Below are the code and all the weights of a small trained network. Each question names an input and a class and asks about switching units off, where a switched-off unit gives its printed mean instead of its output.

import numpy as np


def w(rows, s, z=0):
    codes = np.array(rows[::2]) - 128.0
    scale = np.full(codes.shape[1], s)
    scale[-1] = z or s
    return codes * scale


def norm(h):
    return h / np.sqrt((h * h).mean(-1, keepdims=True) + 1e-5)


def f(y):
    return y / 2 * (1 + np.tanh(0.7978845608 * (y + 0.044715 * y**3)))


def log_softmax(a):
    a = a - a.max(-1, keepdims=True)
    return a - np.log(np.exp(a).sum(-1, keepdims=True))


def net(x, mask):
    res = np.array(x, float).reshape(1, 3) / 4 @ E
    u = 0
    for l in range(4):
        y = f(norm(res) @ A[l][:, :-1].T + A[l][:, -1])
        res = res + np.where(mask[u : u + 7], y, B[l][:, -1]) @ B[l][:, :-1]
        u += 7
    return log_softmax(norm(res)[-1] @ U[:, :-1].T + U[:, -1])


A, B = {}, {}
E = w([
[254,61,161,170,135,205,148],'x0',
[184,164,215,53,216,51,100],'x1',
[164,105,109,107,10,136,4],'x2',
],0.0066)
A[0] = w([
[229,211,161,217,131,217,113,46],'0.n0',
[59,105,177,141,3,162,194,83],'0.n1',
[167,125,15,136,147,78,16,212],'0.n2',
[133,85,231,78,95,37,154,77],'0.n3',
[232,89,106,139,124,145,165,5],'0.n4',
[122,134,50,177,234,88,154,134],'0.n5',
[137,204,105,151,177,194,72,51],'0.n6',
],0.0062,0.0022)
B[0] = w([
[149,37,91,76,151,159,130,242],'0.n0',
[139,197,107,109,231,180,54,233],'0.n1',
[64,138,214,99,105,210,195,251],'0.n2',
[108,196,50,164,185,213,48,194],'0.n3',
[143,2,104,110,170,114,112,211],'0.n4',
[80,129,193,68,51,239,146,229],'0.n5',
[152,143,119,153,110,63,145,98],'0.n6',
],0.0098,0.0024)
A[1] = w([
[98,139,114,81,120,167,78,171],'1.n0',
[48,85,52,90,117,25,122,2],'1.n1',
[137,140,54,187,90,136,148,59],'1.n2',
[121,122,67,211,100,116,139,71],'1.n3',
[161,119,139,123,4,83,66,40],'1.n4',
[162,128,164,37,151,72,89,39],'1.n5',
[59,69,97,154,109,143,124,87],'1.n6',
],0.013,0.0025)
B[1] = w([
[157,107,165,60,108,112,120,253],'1.n0',
[75,114,99,105,99,44,100,148],'1.n1',
[151,193,152,148,201,130,82,142],'1.n2',
[142,160,123,95,219,162,99,134],'1.n3',
[64,81,155,106,84,245,159,164],'1.n4',
[140,217,104,134,121,158,99,181],'1.n5',
[162,221,151,78,171,123,111,187],'1.n6',
],0.013,0.007)
A[2] = w([
[156,199,192,190,130,113,61,6],'2.n0',
[185,148,198,126,87,114,155,117],'2.n1',
[168,83,124,35,144,100,143,212],'2.n2',
[128,158,170,179,193,122,105,34],'2.n3',
[67,127,94,116,66,50,70,57],'2.n4',
[86,139,30,109,166,170,90,59],'2.n5',
[67,135,117,151,188,105,248,83],'2.n6',
],0.013,0.0019)
B[2] = w([
[107,139,126,171,168,186,75,164],'2.n0',
[90,126,72,164,143,140,106,162],'2.n1',
[86,156,137,192,114,113,116,254],'2.n2',
[121,160,151,85,94,135,128,157],'2.n3',
[154,74,184,160,221,102,193,176],'2.n4',
[111,193,144,160,139,106,114,163],'2.n5',
[122,112,175,51,11,205,117,177],'2.n6',
],0.013,0.0076)
A[3] = w([
[167,203,80,87,160,147,92,7],'3.n0',
[67,167,63,230,69,73,158,130],'3.n1',
[120,92,82,57,88,153,118,174],'3.n2',
[100,168,160,91,152,82,226,91],'3.n3',
[220,78,102,123,163,151,159,131],'3.n4',
[118,110,128,83,132,44,138,3],'3.n5',
[249,80,89,170,124,111,161,50],'3.n6',
],0.017,0.002)
B[3] = w([
[127,226,18,190,173,148,146,255],'3.n0',
[233,130,160,138,180,43,226,154],'3.n1',
[162,137,156,117,123,102,240,216],'3.n2',
[164,27,94,208,135,137,32,206],'3.n3',
[60,139,120,146,122,27,14,181],'3.n4',
[64,127,141,181,72,104,56,158],'3.n5',
[48,7,189,186,140,123,22,171],'3.n6',
],0.013,0.0079)
U = w([
[123,248,99,168,174,185,85,184],'0',
[118,102,217,69,35,209,184,206],'1',
[86,43,184,206,127,101,18,178],'2',
[192,142,171,158,163,60,192,181],'3',
[137,95,85,84,107,125,119,27],'4',
[115,96,76,64,127,85,139,3],'5',
[112,100,101,94,121,96,142,3],'6',
],0.016,0.0062)

Each question gives the input, the list of numbers given to net, and the class t.
The units are the neurons (one row each of A and B). Each row of codes is followed by its name. A weight is (code - 128) times the scale printed after its matrix; where a second scale follows, it is the last column's (A, B and U).
mask holds one flag per neuron, layer by layer. A switched-off neuron (its flag False) gives its mean, the last column of its row in B, instead of its output. The means were averaged over made-up inputs and are rounded, as every weight is.
A unit's drop is (log p(t) with every unit on - log p(t) with that unit switched off) / (log p(t) with every unit on - log p(t) with every unit switched off).
The circuit of an input: a set's keep is (log p(t) with only the set's units on - log p(t) with every unit switched off) / (log p(t) with every unit on - log p(t) with every unit switched off). Starting from the 12 units with the biggest drops (on a tie, the unit counted first), units are removed one at a time, each time the one whose removal leaves the highest keep (on an exact tie, the one counted first), for as long as the keep stays at least 0.8.
circuit, biggest first: the units of the circuit, biggest drop first
most important unit: the unit with the biggest drop
top k neurons: the k neurons with the biggest drops, biggest first
drop when u is switched off: that unit's drop, to one decimal
input [7,2,8], class 1: most important unit : 1.n4
input [3,-7,8], class 1: top 2 neurons : 1.n4; 0.n3
input [-2,-1,-1], class 3: top 2 neurons : 3.n1; 2.n2
input [-3,1,2], class 3: top 3 neurons : 3.n1; 0.n2; 2.n1
input [-8,-4,-7], class 2: top 2 neurons : 1.n1; 0.n2
input [6,-5,-6], class 1: top 4 neurons : 0.n3; 2.n6; 1.n0; 1.n5
input [-6,1,-6], class 1: top 2 neurons : 2.n6; 0.n5
input [2,0,1], class 3: top 2 neurons : 2.n2; 3.n1
input [7,5,-6], class 2: top 2 neurons : 0.n2; 0.n0
input [-4,-1,1], class 2: top 3 neurons : 2.n4; 0.n5; 3.n3
input [-1,3,3], class 3: top 4 neurons : 1.n0; 0.n1; 0.n2; 2.n2
input [-1,-6,7], class 1: top 4 neurons : 1.n4; 0.n3; 0.n2; 1.n0
input [8,8,4], class 0: top 4 neurons : 1.n5; 3.n0; 2.n4; 2.n0
input [5,-5,6], class 1: circuit, biggest first : 1.n4
input [-8,-3,-5], class 2: drop when 1.n1 is switched off : 0.1
input [3,0,0], class 3: drop when 2.n4 is switched off : 0.2
input [1,-3,1], class 3: drop when 2.n2 is switched off : 0.2
